Below is a small trained network, with its code and all its weights. Each question gives an input and a target symbol and asks what happens when units are switched off, that is, made to give their printed mean instead of their output.

import numpy as np


def w(rows, s, z=0):
    codes = np.array(rows[::2]) - 128.0
    scale = np.full(codes.shape[1], s)
    scale[-1] = z or s
    return codes * scale


def norm(h):
    return h / np.sqrt((h * h).mean(-1, keepdims=True) + 1e-5)


def softmax(a):
    e = np.exp(a - a.max(-1, keepdims=True))
    return e / e.sum(-1, keepdims=True)


def log_softmax(a):
    a = a - a.max(-1, keepdims=True)
    return a - np.log(np.exp(a).sum(-1, keepdims=True))


def net(x, mask):
    ids = ['βγεζηλμξπστφψω'.index(c) for c in x.split()]
    T = len(ids)
    res = E[ids] + P[:T]
    u = 0
    for l in range(3):
        r = norm(res)
        for j in range(3):
            rows = slice(2 * j, 2 * j + 2)
            q, k, v = (r @ M[l][rows].T for M in (Q, K, V))
            z = softmax(np.where(np.tri(T) > 0, q @ k.T / 2**0.5, -1e9)) @ v
            o = O[l][rows]
            res = res + np.where(mask[u + j], z, o[:, -1]) @ o[:, :-1]
        u += 3
    return log_softmax(norm(res)[-1] @ U[:, :-1].T + U[:, -1])


Q, K, V, O = {}, {}, {}, {}
E = w([
[158,106,178,132,164,127,150,139,249,203,155],'β',
[122,151,170,166,96,94,141,127,128,129,114],'γ',
[73,147,148,109,68,132,129,121,39,190,64],'ε',
[69,232,145,131,133,102,66,148,137,98,131],'ζ',
[63,149,86,116,179,69,173,81,73,82,190],'η',
[163,59,152,140,132,141,171,104,18,135,47],'λ',
[76,55,78,87,81,99,105,133,167,192,203],'μ',
[68,28,123,123,91,176,87,195,147,106,204],'ξ',
[179,79,89,158,183,115,124,115,102,72,107],'π',
[163,149,128,108,69,130,133,106,141,82,126],'σ',
[105,76,62,80,180,72,141,85,136,99,105],'τ',
[80,88,189,203,76,86,34,130,213,107,66],'φ',
[138,164,177,112,135,92,136,167,148,100,88],'ψ',
[65,115,122,117,96,154,164,209,77,75,104],'ω',
],0.014)
P = w([
[127,98,237,81,63,80,48,147,125,157,183],'0',
[130,95,146,120,128,105,81,130,114,152,97],'1',
[95,134,183,99,113,115,154,117,89,125,135],'2',
[128,98,130,132,124,108,86,128,125,144,95],'3',
[90,132,159,106,120,118,182,116,104,112,141],'4',
[126,102,118,139,124,110,94,127,131,135,98],'5',
[86,137,135,114,128,119,207,117,118,103,148],'6',
[127,104,108,143,129,114,105,130,135,139,100],'7',
[87,139,121,125,133,118,225,112,134,94,146],'8',
[129,107,101,154,127,117,111,127,137,136,101],'9',
[87,145,102,137,134,120,239,117,145,85,144],'10',
[133,120,85,156,130,123,120,126,139,137,104],'11',
[90,154,88,150,129,122,254,109,156,74,134],'12',
[128,120,87,152,121,117,108,125,135,134,94],'13',
],0.013)
Q[0] = w([
[121,4,3,70,106,129,54,112,86,134,94],'0.h1',
[110,186,251,191,89,128,171,94,56,193,151],'0.h1',
[109,69,114,139,140,77,75,183,151,182,42],'0.h2',
[220,174,116,80,29,182,90,143,126,128,165],'0.h2',
[114,62,93,186,55,164,125,93,133,167,195],'0.h3',
[110,149,152,91,111,94,209,96,147,114,122],'0.h3',
],0.011)
K[0] = w([
[103,24,35,4,163,211,82,151,41,120,92],'0.h1',
[171,192,195,230,33,52,91,130,108,210,145],'0.h1',
[36,68,168,142,190,73,136,173,145,179,111],'0.h2',
[133,102,192,44,76,146,57,116,128,138,177],'0.h2',
[2,55,87,177,98,154,162,34,83,159,150],'0.h3',
[86,162,187,125,88,128,160,182,181,117,69],'0.h3',
],0.01)
V[0] = w([
[119,19,9,61,141,169,133,152,20,103,139],'0.h1',
[126,89,221,2,223,119,7,138,80,145,178],'0.h1',
[172,176,39,205,100,142,200,126,179,26,93],'0.h2',
[152,15,230,149,202,81,64,176,78,60,222],'0.h2',
[146,103,117,198,108,155,37,127,8,163,139],'0.h3',
[135,115,23,124,187,150,191,72,216,108,85],'0.h3',
],0.0036)
O[0] = w([
[217,199,135,108,134,93,150,158,217,227,120,69],'0.h1',
[191,77,9,98,103,68,111,170,158,124,129,125],'0.h1',
[126,91,96,3,80,149,64,136,136,92,51,123],'0.h2',
[204,237,104,241,46,153,157,108,134,112,137,190],'0.h2',
[97,96,106,134,149,167,116,68,152,86,168,106],'0.h3',
[163,67,122,201,183,85,128,184,74,165,121,3],'0.h3',
],0.0052,0.0044)
Q[1] = w([
[93,62,46,89,105,180,136,204,151,217,138],'1.h1',
[2,191,170,154,70,70,134,151,80,112,132],'1.h1',
[145,99,191,155,87,88,31,121,181,150,47],'1.h2',
[98,172,77,184,191,76,89,118,168,88,177],'1.h2',
[92,94,104,103,114,75,185,103,91,80,155],'1.h3',
[152,107,120,143,163,197,241,135,125,107,134],'1.h3',
],0.0096)
K[1] = w([
[23,73,68,102,143,120,175,165,146,179,140],'1.h1',
[1,151,232,137,15,157,97,184,86,127,74],'1.h1',
[146,139,241,140,59,124,53,187,116,94,58],'1.h2',
[87,148,136,163,158,50,88,77,186,63,202],'1.h2',
[127,19,118,87,201,237,150,137,130,133,136],'1.h3',
[122,90,135,148,141,131,228,152,142,146,202],'1.h3',
],0.0092)
V[1] = w([
[128,161,123,127,99,101,211,45,201,159,85],'1.h1',
[119,178,254,120,83,171,56,170,50,73,130],'1.h1',
[88,101,147,110,200,103,101,109,83,34,118],'1.h2',
[167,171,197,137,89,157,79,168,83,96,155],'1.h2',
[183,113,123,94,94,87,149,55,101,103,94],'1.h3',
[154,36,197,104,140,195,174,94,214,129,97],'1.h3',
],0.0043)
O[1] = w([
[152,204,92,153,74,171,117,140,180,53,118,196],'1.h1',
[196,101,2,142,225,37,136,135,198,193,114,253],'1.h1',
[186,128,128,174,225,146,138,77,66,67,180,142],'1.h2',
[103,25,208,109,107,189,92,171,67,37,111,181],'1.h2',
[194,186,169,39,143,108,126,115,61,36,109,190],'1.h3',
[165,78,181,150,142,85,138,122,233,152,49,113],'1.h3',
],0.0044,0.0038)
Q[2] = w([
[115,166,193,121,129,11,240,100,105,114,121],'2.h1',
[169,175,85,97,136,122,140,81,123,169,81],'2.h1',
[180,112,98,127,167,174,61,207,123,166,74],'2.h2',
[197,78,176,136,157,165,60,118,151,122,138],'2.h2',
[112,133,130,117,107,129,186,89,78,127,114],'2.h3',
[119,84,75,149,131,126,227,121,147,88,178],'2.h3',
],0.012)
K[2] = w([
[54,205,108,152,202,144,145,126,136,66,10],'2.h1',
[181,207,100,94,109,91,112,105,110,186,79],'2.h1',
[160,101,129,107,72,105,102,198,136,207,217],'2.h2',
[165,91,187,103,118,177,110,97,166,138,227],'2.h2',
[82,148,128,137,130,124,176,85,120,109,58],'2.h3',
[98,117,70,153,132,216,153,127,105,143,38],'2.h3',
],0.011)
V[2] = w([
[184,71,231,96,51,75,157,128,165,168,252],'2.h1',
[146,174,155,94,163,91,40,150,82,94,193],'2.h1',
[143,55,192,131,79,120,106,142,171,159,255],'2.h2',
[90,138,150,185,160,189,81,222,140,162,43],'2.h2',
[122,34,73,121,98,174,150,182,67,188,62],'2.h3',
[93,193,112,128,166,122,82,60,57,149,85],'2.h3',
],0.005)
O[2] = w([
[197,48,124,140,217,150,253,89,88,155,127,133],'2.h1',
[106,152,152,142,180,77,165,190,117,124,45,147],'2.h1',
[45,240,154,112,144,174,94,126,85,158,36,60],'2.h2',
[164,164,233,120,100,43,198,122,89,111,207,5],'2.h2',
[95,125,66,189,115,132,138,130,72,87,7,35],'2.h3',
[172,144,204,122,102,129,152,64,75,201,67,111],'2.h3',
],0.0058,0.003)
U = w([
[84,167,220,120,142,173,215,64,128,92,152,221],'β',
[125,63,165,194,117,98,26,88,126,90,149,29],'γ',
[108,143,107,100,55,95,93,137,143,220,157,110],'ε',
[105,140,69,154,229,128,130,90,79,92,212,63],'ζ',
[160,163,57,110,189,61,121,61,162,189,120,134],'η',
[112,166,146,114,71,155,141,91,83,179,38,184],'λ',
[122,27,89,151,123,161,125,128,136,168,185,124],'μ',
[72,133,85,161,108,210,145,208,94,73,140,6],'ξ',
[179,87,127,165,184,143,155,98,68,107,62,224],'π',
[201,190,99,185,88,177,125,130,157,80,140,120],'σ',
[130,50,137,11,118,133,80,113,142,92,110,83],'τ',
[144,98,152,182,174,122,119,124,231,196,70,170],'φ',
[84,233,125,113,157,116,67,175,135,117,104,184],'ψ',
[187,109,161,134,138,39,181,210,109,106,123,113],'ω',
],0.011,0.0022)

Each question gives the input, a string of symbols that net reads in full, and the target symbol t.
The units are the heads (2 rows each of Q, K, V and O). Each row of codes is followed by its name. A weight is (code - 128) times the scale printed after its matrix; where a second scale follows, it is the last column's (O and U).
mask holds one flag per head, layer by layer. A switched-off head (its flag False) gives its mean, the last column of its rows in O, instead of its output. The means were averaged over made-up inputs and are rounded, as every weight is.
A unit's drop is (log p(t) with every unit on - log p(t) with that unit switched off) / (log p(t) with every unit on - log p(t) with every unit switched off).
The circuit of an input: a set's keep is (log p(t) with only the set's units on - log p(t) with every unit switched off) / (log p(t) with every unit on - log p(t) with every unit switched off). Starting from all 9 units, units are removed one at a time, each time the one whose removal leaves the highest keep (on an exact tie, the one counted first), for as long as the keep stays at least 0.8.
units of the circuit, in order: the units of the circuit, biggest drop first
unit that matters most: the unit with the biggest drop
which heads matter: for each layer, one digit per head in row order, 1 if its drop is at least 0.15 and else 0, layers parted by /
input σ ε σ, target λ: units of the circuit, in order -> 2.h3
input ω λ ψ π γ σ γ ω τ, target η: which heads matter -> 100 / 010 / 000
input σ η φ β λ μ ψ γ ψ τ, target τ: units of the circuit, in order -> 1.h1; 0.h2
input ω τ β ζ γ σ γ ψ ψ, target ω: which heads matter -> 001 / 100 / 010
input σ μ σ σ γ π η γ π, target β: units of the circuit, in order -> 0.h1; 1.h1
input π σ φ ξ η γ π ω ψ σ μ, target ε: units of the circuit, in order -> 0.h1; 2.h1
input ω γ β ξ ψ γ φ γ τ ξ σ λ, target λ: units of the circuit, in order -> 2.h2; 0.h1
input γ π γ, target σ: units of the circuit, in order -> 0.h2; 1.h1
input γ ψ ζ ζ σ π β ω π σ ω ω ψ ω, target ω: which heads matter -> 100 / 000 / 010
input μ γ ω τ σ γ τ γ τ, target β: units of the circuit, in order -> 1.h1; 0.h1
input γ ε ζ σ γ, target λ: which heads matter -> 000 / 000 / 001
input σ η ξ π λ γ γ σ λ ζ σ τ φ, target γ: which heads matter -> 100 / 000 / 110
input ε γ ξ, target μ: units of the circuit, in order -> 2.h1; 1.h3
input σ π γ σ λ ζ, target ζ: unit that matters most -> 2.h1
input ω γ η ψ ω ψ γ λ, target λ: units of the circuit, in order -> 0.h1; 2.h2
input λ γ λ τ γ γ σ π ε ψ, target ψ: which heads matter -> 000 / 000 / 110
input γ σ π π γ τ, target τ: units of the circuit, in order -> 1.h1; 0.h1
input ψ π γ φ λ τ γ ψ γ β γ, target φ: units of the circuit, in order -> 1.h3; 1.h1
input λ λ ψ γ β σ τ ζ ψ ε, target ε: which heads matter -> 000 / 000 / 000
input λ η μ τ λ π γ σ τ ψ σ ξ, target ξ: unit that matters most -> 1.h1
input ψ π ζ ψ ψ σ ζ φ τ η φ ζ ξ, target μ: units of the circuit, in order -> 1.h3; 0.h3; 2.h1
input ω τ γ γ γ π γ γ λ π μ, target ε: units of the circuit, in order -> 0.h1; 1.h1; 1.h2
input ω τ σ γ λ γ τ φ β γ, target γ: which heads matter -> 100 / 000 / 100
input ε σ γ λ γ, target π: which heads matter -> 000 / 100 / 011
input ψ η τ σ ψ ξ ψ π γ ψ γ, target ω: which heads matter -> 001 / 101 / 010
input σ π σ, target σ: which heads matter -> 111 / 000 / 000
input γ ψ γ, target ω: units of the circuit, in order -> 1.h1
